Here is a tiny trained network, its code and every weight. The questions are about switching its units off for an input and a class, where a switched-off unit gives its printed mean instead of its output.

import numpy as np


def w(rows, s, z=0):
    codes = np.array(rows[::2]) - 128.0
    scale = np.full(codes.shape[1], s)
    scale[-1] = z or s
    return codes * scale


def f(y):
    return y / 2 * (1 + np.tanh(0.7978845608 * (y + 0.044715 * y**3)))


def log_softmax(a):
    a = a - a.max(-1, keepdims=True)
    return a - np.log(np.exp(a).sum(-1, keepdims=True))


def net(x, mask):
    res = np.array(x, float).reshape(1, 6) / 4 @ E
    y = f(res @ A[0][:, :-1].T + A[0][:, -1])
    res = res + np.where(mask, y, B[0][:, -1]) @ B[0][:, :-1]
    return log_softmax(res[-1] @ U[:, :-1].T + U[:, -1])


A, B = {}, {}
E = w([
[157,254,6,177],'x0',
[125,107,111,171],'x1',
[214,218,127,129],'x2',
[196,207,213,124],'x3',
[214,23,139,50],'x4',
[62,116,125,5],'x5',
],0.0079)
A[0] = w([
[198,208,127,128,234],'N1',
[43,163,165,115,254],'N2',
[124,146,26,160,197],'N3',
[240,150,122,213,186],'N4',
[1,160,98,196,174],'N5',
[192,105,45,122,199],'N6',
],0.0089,0.0043)
B[0] = w([
[122,254,196,118,255],'N1',
[252,104,100,88,225],'N2',
[90,165,50,159,234],'N3',
[81,143,190,226,239],'N4',
[217,83,78,196,254],'N5',
[16,139,117,122,187],'N6',
],0.011,0.0074)
U = w([
[110,122,122,125,3],'0',
[151,135,182,135,231],'1',
[121,2,187,62,239],'2',
[165,194,139,58,58],'3',
[213,106,56,169,85],'4',
[61,133,54,115,124],'5',
[106,169,178,180,102],'6',
],0.014,0.0058)

Each question gives the input, the list of numbers given to net, and the class t.
The units are the neurons (one row each of A and B). Each row of codes is followed by its name. A weight is (code - 128) times the scale printed after its matrix; where a second scale follows, it is the last column's (A, B and U).
mask holds one flag per neuron, in row order. A switched-off neuron (its flag False) gives its mean, the last column of its row in B, instead of its output. The means were averaged over made-up inputs and are rounded, as every weight is.
A unit's drop is (log p(t) with every unit on - log p(t) with that unit switched off) / (log p(t) with every unit on - log p(t) with every unit switched off).
The circuit of an input: a set's keep is (log p(t) with only the set's units on - log p(t) with every unit switched off) / (log p(t) with every unit on - log p(t) with every unit switched off). Starting from all 6 units, units are removed one at a time, each time the one whose removal leaves the highest keep (on an exact tie, the one counted first), for as long as the keep stays at least 0.8.
circuit, biggest first: the units of the circuit, biggest drop first
top k neurons: the k neurons with the biggest drops, biggest first
drop when u is switched off: that unit's drop, to one decimal
input [-5,1,-1,-2,3,-8], class 2: circuit, biggest first => (N1, N5)
input [0,3,-4,-2,4,-3], class 2: circuit, biggest first => (N1, N5)
input [2,6,4,8,8,-1], class 6: circuit, biggest first => (N4)
input [-1,1,-3,6,1,4], class 2: circuit, biggest first => (N1, N3)
input [3,6,-7,-1,7,-2], class 5: circuit, biggest first => (N6, N2)
input [-3,-1,-7,-2,0,-3], class 2: circuit, biggest first => (N3, N1)
input [6,-4,-5,0,2,-4], class 6: top 2 neurons => (N4, N2)
input [-6,5,-4,2,2,-7], class 2: circuit, biggest first => (N1, N3)
input [-2,1,0,-3,-3,7], class 4: top 3 neurons => (N2, N5, N6)
input [5,5,5,3,-2,4], class 6: circuit, biggest first => (N4, N1)
input [5,-1,8,-7,0,1], class 5: top 2 neurons => (N3, N6)
input [4,-4,8,-5,6,2], class 5: top 3 neurons => (N6, N2, N3)
input [3,3,8,5,5,3], class 6: top 2 neurons => (N4, N2)
input [6,8,0,0,-7,-1], class 4: top neuron => (N5)
input [-3,7,5,-8,4,-1], class 5: top 3 neurons => (N6, N2, N5)
input [-1,4,5,-6,6,0], class 5: top 3 neurons => (N6, N2, N5)
input [6,-5,8,-2,-3,-8], class 6: drop when N2 is switched off => 0.0
input [-7,5,4,7,4,-7], class 6: drop when N2 is switched off => 0.1
input [6,-4,-1,-8,-7,6], class 4: drop when N5 is switched off => 0.4
input [-2,8,-7,8,-1,8], class 2: circuit, biggest first => (N1)
input [-5,-1,3,-1,8,-6], class 2: drop when N3 is switched off => 0.2
input [-4,-8,-7,8,2,-5], class 2: circuit, biggest first => (N1, N3)
